Below are the code and all the weights of a small trained network. Each question names an input and a target symbol and asks about switching units off, where a switched-off unit gives its printed mean instead of its output.

import numpy as np


def w(rows, s, z=0):
    codes = np.array(rows[::2]) - 128.0
    scale = np.full(codes.shape[1], s)
    scale[-1] = z or s
    return codes * scale


def f(y):
    return np.maximum(y, 0)


def softmax(a):
    e = np.exp(a - a.max(-1, keepdims=True))
    return e / e.sum(-1, keepdims=True)


def log_softmax(a):
    a = a - a.max(-1, keepdims=True)
    return a - np.log(np.exp(a).sum(-1, keepdims=True))


def net(x, mask):
    ids = ['ΘΛβμπτ'.index(c) for c in x.split()]
    T = len(ids)
    res = E[ids] + P[:T]
    u = 0
    for l in range(3):
        q, k, v = (res @ M[l].T for M in (Q, K, V))
        z = softmax(np.where(np.tri(T) > 0, q @ k.T / 3**0.5, -1e9)) @ v
        res = res + np.where(mask[u], z, O[l][:, -1]) @ O[l][:, :-1]
        u += 1
        y = f(res @ A[l][:, :-1].T + A[l][:, -1])
        res = res + np.where(mask[u : u + 12], y, B[l][:, -1]) @ B[l][:, :-1]
        u += 12
    return log_softmax(res[-1] @ U[:, :-1].T + U[:, -1])


Q, K, V, O, A, B = {}, {}, {}, {}, {}, {}
E = w([
[64,131,167,106],'Θ',
[165,157,230,161],'Λ',
[60,211,63,54],'β',
[151,60,2,124],'μ',
[113,12,76,175],'π',
[173,152,98,168],'τ',
],0.012)
P = w([
[254,137,157,53],'0',
[218,64,153,66],'1',
[183,77,154,83],'2',
[153,95,150,103],'3',
[128,111,134,126],'4',
[106,127,118,151],'5',
[84,143,105,176],'6',
[65,161,90,201],'7',
[53,189,78,220],'8',
],0.0083)
Q[0] = w([
[88,181,141,179],'0.h1',
[230,113,2,206],'0.h1',
[138,205,181,171],'0.h1',
],0.005)
K[0] = w([
[205,199,92,230],'0.h1',
[24,107,234,229],'0.h1',
[162,185,75,254],'0.h1',
],0.0043)
V[0] = w([
[125,41,1,70],'0.h1',
[81,118,14,191],'0.h1',
[134,131,131,191],'0.h1',
],0.0059)
O[0] = w([
[52,68,255,136,70],'0.h1',
[97,60,205,41,2],'0.h1',
[81,119,21,101,110],'0.h1',
],0.005,0.004)
A[0] = w([
[196,151,161,175,190],'0.n1',
[36,90,102,139,173],'0.n2',
[99,137,98,2,132],'0.n3',
[128,116,171,175,131],'0.n4',
[102,170,133,157,156],'0.n5',
[147,208,104,10,163],'0.n6',
[114,129,181,202,81],'0.n7',
[136,220,89,144,85],'0.n8',
[157,123,163,196,133],'0.n9',
[24,123,146,71,140],'0.n10',
[83,62,119,145,151],'0.n11',
[75,149,117,175,254],'0.n12',
],0.0081,0.0064)
B[0] = w([
[167,140,210,196,239],'0.n1',
[42,72,85,77,172],'0.n2',
[130,179,91,2,163],'0.n3',
[115,110,131,188,161],'0.n4',
[145,188,109,159,180],'0.n5',
[123,244,149,48,189],'0.n6',
[137,168,60,209,151],'0.n7',
[180,165,100,142,171],'0.n8',
[153,112,123,188,185],'0.n9',
[2,128,157,38,159],'0.n10',
[122,39,92,91,151],'0.n11',
[29,169,75,189,254],'0.n12',
],0.0056,0.007)
Q[1] = w([
[126,86,119,157],'1.h1',
[132,76,103,76],'1.h1',
[163,162,161,250],'1.h1',
],0.012)
K[1] = w([
[34,160,1,40],'1.h1',
[180,87,136,58],'1.h1',
[48,146,71,196],'1.h1',
],0.007)
V[1] = w([
[133,60,236,116],'1.h1',
[42,115,86,122],'1.h1',
[129,178,254,80],'1.h1',
],0.0068)
O[1] = w([
[114,99,62,188,22],'1.h1',
[227,59,145,85,1],'1.h1',
[138,254,68,133,223],'1.h1',
],0.0072,0.0038)
A[1] = w([
[172,140,111,164,98],'1.n1',
[188,117,163,116,142],'1.n2',
[47,156,56,68,159],'1.n3',
[232,114,91,98,131],'1.n4',
[100,124,1,78,124],'1.n5',
[119,39,120,61,167],'1.n6',
[218,154,125,200,52],'1.n7',
[170,82,102,149,42],'1.n8',
[140,67,129,168,2],'1.n9',
[146,68,106,141,137],'1.n10',
[146,132,74,171,84],'1.n11',
[70,186,38,94,83],'1.n12',
],0.0089,0.0066)
B[1] = w([
[124,110,89,129,161],'1.n1',
[182,76,140,139,141],'1.n2',
[132,109,156,59,246],'1.n3',
[226,113,100,97,138],'1.n4',
[175,52,153,76,208],'1.n5',
[147,167,74,94,152],'1.n6',
[151,97,65,129,200],'1.n7',
[2,216,113,134,132],'1.n8',
[58,226,88,234,132],'1.n9',
[169,147,171,159,143],'1.n10',
[111,171,72,140,147],'1.n11',
[165,136,170,105,237],'1.n12',
],0.0088,0.012)
Q[2] = w([
[3,171,109,116],'2.h1',
[170,170,185,30],'2.h1',
[178,39,154,104],'2.h1',
],0.0067)
K[2] = w([
[181,234,87,224],'2.h1',
[170,250,158,77],'2.h1',
[137,91,97,77],'2.h1',
],0.011)
V[2] = w([
[100,195,133,70],'2.h1',
[254,113,37,129],'2.h1',
[145,48,229,168],'2.h1',
],0.0066)
O[2] = w([
[185,138,188,148,247],'2.h1',
[1,103,165,139,193],'2.h1',
[118,116,79,29,30],'2.h1',
],0.0084,0.011)
A[2] = w([
[103,133,114,155,175],'2.n1',
[98,105,91,103,146],'2.n2',
[147,166,6,156,54],'2.n3',
[121,166,153,129,212],'2.n4',
[111,139,129,101,254],'2.n5',
[122,125,165,179,88],'2.n6',
[88,154,110,140,156],'2.n7',
[112,98,81,128,74],'2.n8',
[137,61,114,138,166],'2.n9',
[170,116,133,100,91],'2.n10',
[149,118,151,142,92],'2.n11',
[139,167,106,170,118],'2.n12',
],0.018,0.0092)
B[2] = w([
[83,161,133,96,195],'2.n1',
[139,140,2,96,145],'2.n2',
[169,174,95,1,189],'2.n3',
[171,88,116,159,248],'2.n4',
[165,103,82,183,199],'2.n5',
[92,122,180,50,217],'2.n6',
[68,183,128,170,187],'2.n7',
[103,143,131,214,138],'2.n8',
[146,151,221,47,157],'2.n9',
[51,176,145,185,204],'2.n10',
[95,152,100,93,170],'2.n11',
[167,97,66,145,222],'2.n12',
],0.0099,0.016)
U = w([
[89,105,78,254,214],'Θ',
[41,147,152,178,4],'Λ',
[131,150,180,41,104],'β',
[183,72,65,42,99],'μ',
[83,189,63,101,95],'π',
[179,57,93,227,238],'τ',
],0.0088,0.0044)

Each question gives the input, a string of symbols that net reads in full, and the target symbol t.
The units are the heads (3 rows each of Q, K, V and O) and the neurons (one row each of A and B). Each row of codes is followed by its name. A weight is (code - 128) times the scale printed after its matrix; where a second scale follows, it is the last column's (O, A, B and U).
mask holds one flag per unit, layer by layer, with each layer's heads first. A switched-off unit (its flag False) gives its mean, the last column of its rows in O or B, instead of its output. The means were averaged over made-up inputs and are rounded, as every weight is.
A unit's drop is (log p(t) with every unit on - log p(t) with that unit switched off) / (log p(t) with every unit on - log p(t) with every unit switched off).
The circuit of an input: a set's keep is (log p(t) with only the set's units on - log p(t) with every unit switched off) / (log p(t) with every unit on - log p(t) with every unit switched off). Starting from the 12 units with the biggest drops (on a tie, the unit counted first), units are removed one at a time, each time the one whose removal leaves the highest keep (on an exact tie, the one counted first), for as long as the keep stays at least 0.8.
units of the circuit, in order: the units of the circuit, biggest drop first
most important unit: the unit with the biggest drop
top k neurons: the k neurons with the biggest drops, biggest first
top k neurons in layer l: the k neurons of layer l with the biggest drops, biggest first
input π Λ Θ Θ μ π, target π: units of the circuit, in order : [2.h1 2.n2 2.n4]
input τ μ Λ Λ β β Λ Θ, target Θ: top 3 neurons in layer 2 : [2.n5 2.n3 2.n6]
input Θ Λ β Λ π Θ π, target β: units of the circuit, in order : [1.h1 2.n9]
input Θ τ Λ Λ Θ Λ, target μ: top 2 neurons in layer 2 : [2.n3 2.n10]
input β μ Λ τ β π Λ, target β: top 4 neurons : [0.n2 0.n6 2.n6 0.n1]
input Λ β Λ τ π π τ, target β: units of the circuit, in order : [1.h1 2.n12]
input β β Λ Λ Λ μ Θ, target β: top 3 neurons : [1.n12 0.n1 0.n6]
input Λ Λ τ β Λ, target τ: top 2 neurons in layer 1 : [1.n3 1.n7]
input Θ Θ Λ β Λ μ τ, target Λ: top 4 neurons : [1.n12 1.n5 0.n6 1.n3]
input Λ Λ Λ τ μ τ Λ, target Θ: most important unit : 1.n5
input τ β Θ, target Θ: units of the circuit, in order : [2.n3 2.n6]
input β Λ τ, target π: top 4 neurons : [1.n12 1.n5 1.n3 2.n3]
input τ Λ β β β Λ Λ, target π: top 3 neurons : [1.n3 1.n12 2.n3]
input Λ τ Θ Λ Λ Θ Θ μ, target μ: most important unit : 2.n2
input μ Λ μ Θ, target π: top 2 neurons : [2.n2 0.n6]
input Λ τ Λ Λ Λ π β, target β: units of the circuit, in order : [1.n12 1.n3 2.n12]
input Θ Θ Λ Λ Θ Θ Λ β π, target β: top 2 neurons : [2.n9 0.n1]
input β Λ β τ μ Θ, target β: units of the circuit, in order : [1.h1 2.h1 0.n6 2.n6]
input Λ Θ Λ π, target π: top 3 neurons in layer 0 : [0.n6 0.n3 0.n10]
input Λ Λ β Θ, target Λ: most important unit : 0.h1
input Λ π Λ τ μ Λ, target Λ: top 2 neurons : [0.n6 1.n6]
input Θ Λ Λ β Θ Λ, target μ: top 3 neurons in layer 1 : [1.n12 1.n3 1.n7]
input Λ Θ β β μ Θ β τ, target τ: top 2 neurons in layer 0 : [0.n1 0.n2]
input Λ Λ Λ Θ Λ μ, target μ: top 3 neurons : [2.n2 2.n9 1.n5]
input Λ Λ Θ β Λ π τ, target β: top 2 neurons in layer 1 : [1.n6 1.n2]
